Below are the code and all the weights of a small trained network. Each question names an input and a target symbol and asks about switching units off, where a switched-off unit gives its printed mean instead of its output.

import numpy as np


def w(rows, s, z=0):
    codes = np.array(rows[::2]) - 128.0
    scale = np.full(codes.shape[1], s)
    scale[-1] = z or s
    return codes * scale


def norm(h):
    return h / np.sqrt((h * h).mean(-1, keepdims=True) + 1e-5)


def f(y):
    return y / 2 * (1 + np.tanh(0.7978845608 * (y + 0.044715 * y**3)))


def softmax(a):
    e = np.exp(a - a.max(-1, keepdims=True))
    return e / e.sum(-1, keepdims=True)


def log_softmax(a):
    a = a - a.max(-1, keepdims=True)
    return a - np.log(np.exp(a).sum(-1, keepdims=True))


def net(x, mask):
    ids = ['αγδεζηλμξπτφω'.index(c) for c in x.split()]
    T = len(ids)
    res = E[ids] + P[:T]
    u = 0
    for l in range(2):
        r = norm(res)
        for j in range(2):
            rows = slice(4 * j, 4 * j + 4)
            q, k, v = (r @ M[l][rows].T for M in (Q, K, V))
            z = softmax(np.where(np.tri(T) > 0, q @ k.T / 4**0.5, -1e9)) @ v
            o = O[l][rows]
            res = res + np.where(mask[u + j], z, o[:, -1]) @ o[:, :-1]
        u += 2
        y = f(norm(res) @ A[l][:, :-1].T + A[l][:, -1])
        res = res + np.where(mask[u : u + 8], y, B[l][:, -1]) @ B[l][:, :-1]
        u += 8
    return log_softmax(norm(res)[-1] @ U[:, :-1].T + U[:, -1])


Q, K, V, O, A, B = {}, {}, {}, {}, {}, {}
E = w([
[118,140,116,137,98,163],'α',
[251,174,163,88,204,144],'γ',
[82,132,96,150,112,135],'δ',
[85,137,98,164,108,129],'ε',
[135,122,130,104,107,122],'ζ',
[145,126,132,102,97,102],'η',
[135,124,144,107,73,125],'λ',
[149,99,117,106,94,122],'μ',
[128,112,95,166,102,109],'ξ',
[117,135,170,169,132,115],'π',
[121,141,203,112,107,113],'τ',
[120,92,129,151,122,115],'φ',
[40,54,166,84,90,107],'ω',
],0.027)
P = w([
[107,204,94,114,58,254],'0',
[116,197,90,127,60,189],'1',
[109,181,74,137,89,110],'2',
[134,168,86,130,93,68],'3',
[158,160,112,130,102,62],'4',
[180,152,134,135,114,69],'5',
[199,144,163,143,122,79],'6',
[213,141,181,140,132,88],'7',
[230,135,203,142,136,89],'8',
],0.0092)
Q[0] = w([
[207,133,134,156,88,93],'0.h1',
[203,115,121,122,166,154],'0.h1',
[61,159,194,127,178,161],'0.h1',
[151,223,119,94,21,90],'0.h1',
[98,68,187,69,237,82],'0.h2',
[128,101,60,126,100,148],'0.h2',
[190,77,137,161,70,63],'0.h2',
[201,142,192,194,26,1],'0.h2',
],0.009)
K[0] = w([
[153,174,155,151,197,110],'0.h1',
[145,185,85,211,95,185],'0.h1',
[176,226,73,73,149,164],'0.h1',
[213,77,176,177,183,88],'0.h1',
[116,173,97,36,202,168],'0.h2',
[108,126,62,185,147,70],'0.h2',
[179,109,116,143,147,1],'0.h2',
[186,66,178,198,111,143],'0.h2',
],0.0076)
V[0] = w([
[138,117,129,160,69,117],'0.h1',
[155,127,99,187,106,129],'0.h1',
[135,142,99,110,176,177],'0.h1',
[92,135,98,120,142,76],'0.h1',
[203,137,106,173,177,135],'0.h2',
[96,253,97,86,164,117],'0.h2',
[95,118,189,103,99,168],'0.h2',
[164,159,104,98,168,116],'0.h2',
],0.011)
O[0] = w([
[64,213,127,137,79,115,254],'0.h1',
[3,132,158,78,165,146,191],'0.h1',
[142,129,137,108,229,136,8],'0.h1',
[110,115,136,171,137,202,113],'0.h1',
[150,196,168,23,237,197,79],'0.h2',
[255,117,147,199,60,249,115],'0.h2',
[88,109,86,217,105,89,127],'0.h2',
[156,106,182,157,180,192,66],'0.h2',
],0.0071,0.0048)
A[0] = w([
[102,125,124,131,107,254,138],'0.n1',
[83,180,182,206,172,157,65],'0.n2',
[59,65,121,116,36,159,117],'0.n3',
[17,105,54,134,139,113,159],'0.n4',
[113,58,65,37,150,125,119],'0.n5',
[117,184,173,114,127,128,88],'0.n6',
[91,151,214,70,127,66,3],'0.n7',
[239,28,43,147,97,157,9],'0.n8',
],0.008,0.0037)
B[0] = w([
[164,64,108,141,89,40,131],'0.n1',
[76,135,64,105,137,111,131],'0.n2',
[176,127,114,148,228,73,255],'0.n3',
[193,146,200,44,48,128,221],'0.n4',
[117,190,131,255,160,192,123],'0.n5',
[81,193,118,181,65,160,148],'0.n6',
[168,109,90,115,125,152,183],'0.n7',
[85,162,116,158,104,8,128],'0.n8',
],0.0068,0.0055)
Q[1] = w([
[153,142,112,191,83,108],'1.h1',
[77,126,31,135,196,215],'1.h1',
[153,127,194,129,61,60],'1.h1',
[160,225,165,146,78,98],'1.h1',
[30,4,59,202,198,170],'1.h2',
[106,169,200,141,28,75],'1.h2',
[44,20,74,75,234,114],'1.h2',
[136,92,165,191,155,188],'1.h2',
],0.013)
K[1] = w([
[138,138,142,120,64,73],'1.h1',
[83,181,22,170,153,133],'1.h1',
[145,101,207,88,152,63],'1.h1',
[138,128,204,131,89,104],'1.h1',
[108,133,23,102,83,152],'1.h2',
[199,87,180,87,250,137],'1.h2',
[117,129,74,149,69,222],'1.h2',
[133,118,63,116,45,91],'1.h2',
],0.014)
V[1] = w([
[183,166,247,150,135,130],'1.h1',
[98,53,196,137,119,120],'1.h1',
[148,207,99,83,109,124],'1.h1',
[77,141,146,158,133,135],'1.h1',
[115,107,48,52,82,134],'1.h2',
[198,191,79,95,157,134],'1.h2',
[194,166,160,139,98,165],'1.h2',
[156,34,80,75,128,100],'1.h2',
],0.015)
O[1] = w([
[213,173,38,88,38,26,159],'1.h1',
[174,29,160,90,22,150,115],'1.h1',
[83,208,95,152,141,182,254],'1.h1',
[84,142,173,48,122,98,90],'1.h1',
[158,92,54,14,42,145,134],'1.h2',
[156,139,92,109,190,249,163],'1.h2',
[194,113,123,160,145,200,226],'1.h2',
[174,38,40,64,133,96,46],'1.h2',
],0.011,0.0075)
A[1] = w([
[42,103,149,136,145,63,131],'1.n1',
[212,148,78,222,149,141,165],'1.n2',
[98,159,84,151,167,249,139],'1.n3',
[69,111,160,116,249,186,101],'1.n4',
[99,163,156,74,38,50,200],'1.n5',
[191,106,140,54,67,163,141],'1.n6',
[99,38,18,83,180,162,144],'1.n7',
[194,19,195,126,81,177,2],'1.n8',
],0.011,0.0044)
B[1] = w([
[137,139,148,46,98,102,161],'1.n1',
[150,150,149,54,143,97,233],'1.n2',
[157,87,177,106,134,115,237],'1.n3',
[248,97,137,140,100,93,147],'1.n4',
[147,123,113,157,181,147,254],'1.n5',
[41,93,121,149,105,162,166],'1.n6',
[114,145,106,171,208,72,146],'1.n7',
[53,165,184,102,88,126,135],'1.n8',
],0.015,0.0094)
U = w([
[206,148,116,218,56,13,3],'α',
[189,119,167,136,196,192,245],'γ',
[136,118,59,221,60,190,145],'δ',
[115,75,133,174,148,129,158],'ε',
[141,105,89,131,177,42,122],'ζ',
[64,197,99,81,123,246,43],'η',
[132,38,169,112,84,44,226],'λ',
[59,205,178,207,161,113,176],'μ',
[92,93,46,165,194,133,222],'ξ',
[126,131,124,146,117,121,57],'π',
[194,177,59,77,16,126,42],'τ',
[82,179,150,2,146,41,72],'φ',
[109,98,187,137,63,225,138],'ω',
],0.0092,0.0038)

Each question gives the input, a string of symbols that net reads in full, and the target symbol t.
The units are the heads (4 rows each of Q, K, V and O) and the neurons (one row each of A and B). Each row of codes is followed by its name. A weight is (code - 128) times the scale printed after its matrix; where a second scale follows, it is the last column's (O, A, B and U).
mask holds one flag per unit, layer by layer, with each layer's heads first. A switched-off unit (its flag False) gives its mean, the last column of its rows in O or B, instead of its output. The means were averaged over made-up inputs and are rounded, as every weight is.
A unit's drop is (log p(t) with every unit on - log p(t) with that unit switched off) / (log p(t) with every unit on - log p(t) with every unit switched off).
The circuit of an input: a set's keep is (log p(t) with only the set's units on - log p(t) with every unit switched off) / (log p(t) with every unit on - log p(t) with every unit switched off). Starting from the 12 units with the biggest drops (on a tie, the unit counted first), units are removed one at a time, each time the one whose removal leaves the highest keep (on an exact tie, the one counted first), for as long as the keep stays at least 0.8.
units of the circuit, in order: the units of the circuit, biggest drop first
unit that matters most: the unit with the biggest drop
k most important neurons: the k neurons with the biggest drops, biggest first
top k neurons in layer l: the k neurons of layer l with the biggest drops, biggest first
which heads matter: for each layer, one digit per head in row order, 1 if its drop is at least 0.15 and else 0, layers parted by /
input δ τ ε, target α: units of the circuit, in order => [0.h2 1.h2 1.h1]
input ω η ε λ δ η η η, target τ: units of the circuit, in order => [1.h1 1.h2]
input ξ ξ η π ω δ, target λ: which heads matter => 00 / 11
input η ξ ξ δ, target η: 2 most important neurons => [0.n4 1.n2]
input γ π ε γ ζ δ π η, target μ: units of the circuit, in order => [0.h2 1.h2]
input ζ φ ω δ τ π, target α: units of the circuit, in order => [1.h1]
input π ε τ η λ ω δ ε, target λ: units of the circuit, in order => [1.h1 0.n4]
input ξ δ η, target η: which heads matter => 10 / 11
input τ η ω, target λ: units of the circuit, in order => [1.h1 0.h2]
input μ ε μ η δ, target ξ: units of the circuit, in order => [1.h2 1.n7 1.h1]
input η α ε π δ μ, target μ: which heads matter => 00 / 01
input η δ φ ζ ω η π τ π, target α: which heads matter => 00 / 10
input ε ξ η ξ, target η: units of the circuit, in order => [1.h2 0.h1 1.h1]
input π ε μ η, target ξ: top 4 neurons in layer 0 => [0.n2 0.n6 0.n4 0.n3]
input π λ λ, target μ: which heads matter => 10 / 10
input μ ε η, target ξ: top 3 neurons in layer 0 => [0.n4 0.n3 0.n6]
input ζ γ ξ τ ω η, target ω: top 3 neurons in layer 0 => [0.n3 0.n6 0.n4]
input γ μ η, target γ: unit that matters most => 1.h2
input η ξ ω η φ γ δ π η, target γ: top 3 neurons in layer 0 => [0.n2 0.n6 0.n3]
input φ γ π α τ δ π, target τ: units of the circuit, in order => [1.h1]
input η γ π α π α π π ε, target γ: 3 most important neurons => [0.n6 0.n2 0.n4]
input φ ω ζ φ η ε, target φ: 2 most important neurons => [1.n1 0.n5]
input μ τ ε, target α: units of the circuit, in order => [0.h2 1.h2]
input π ζ η η ζ ω φ, target λ: 2 most important neurons => [0.n4 0.n3]
input ζ π π ε ξ η ω η π, target λ: top 2 neurons in layer 0 => [0.n3 0.n4]
input η η δ, target τ: 2 most important neurons => [0.n3 1.n5]
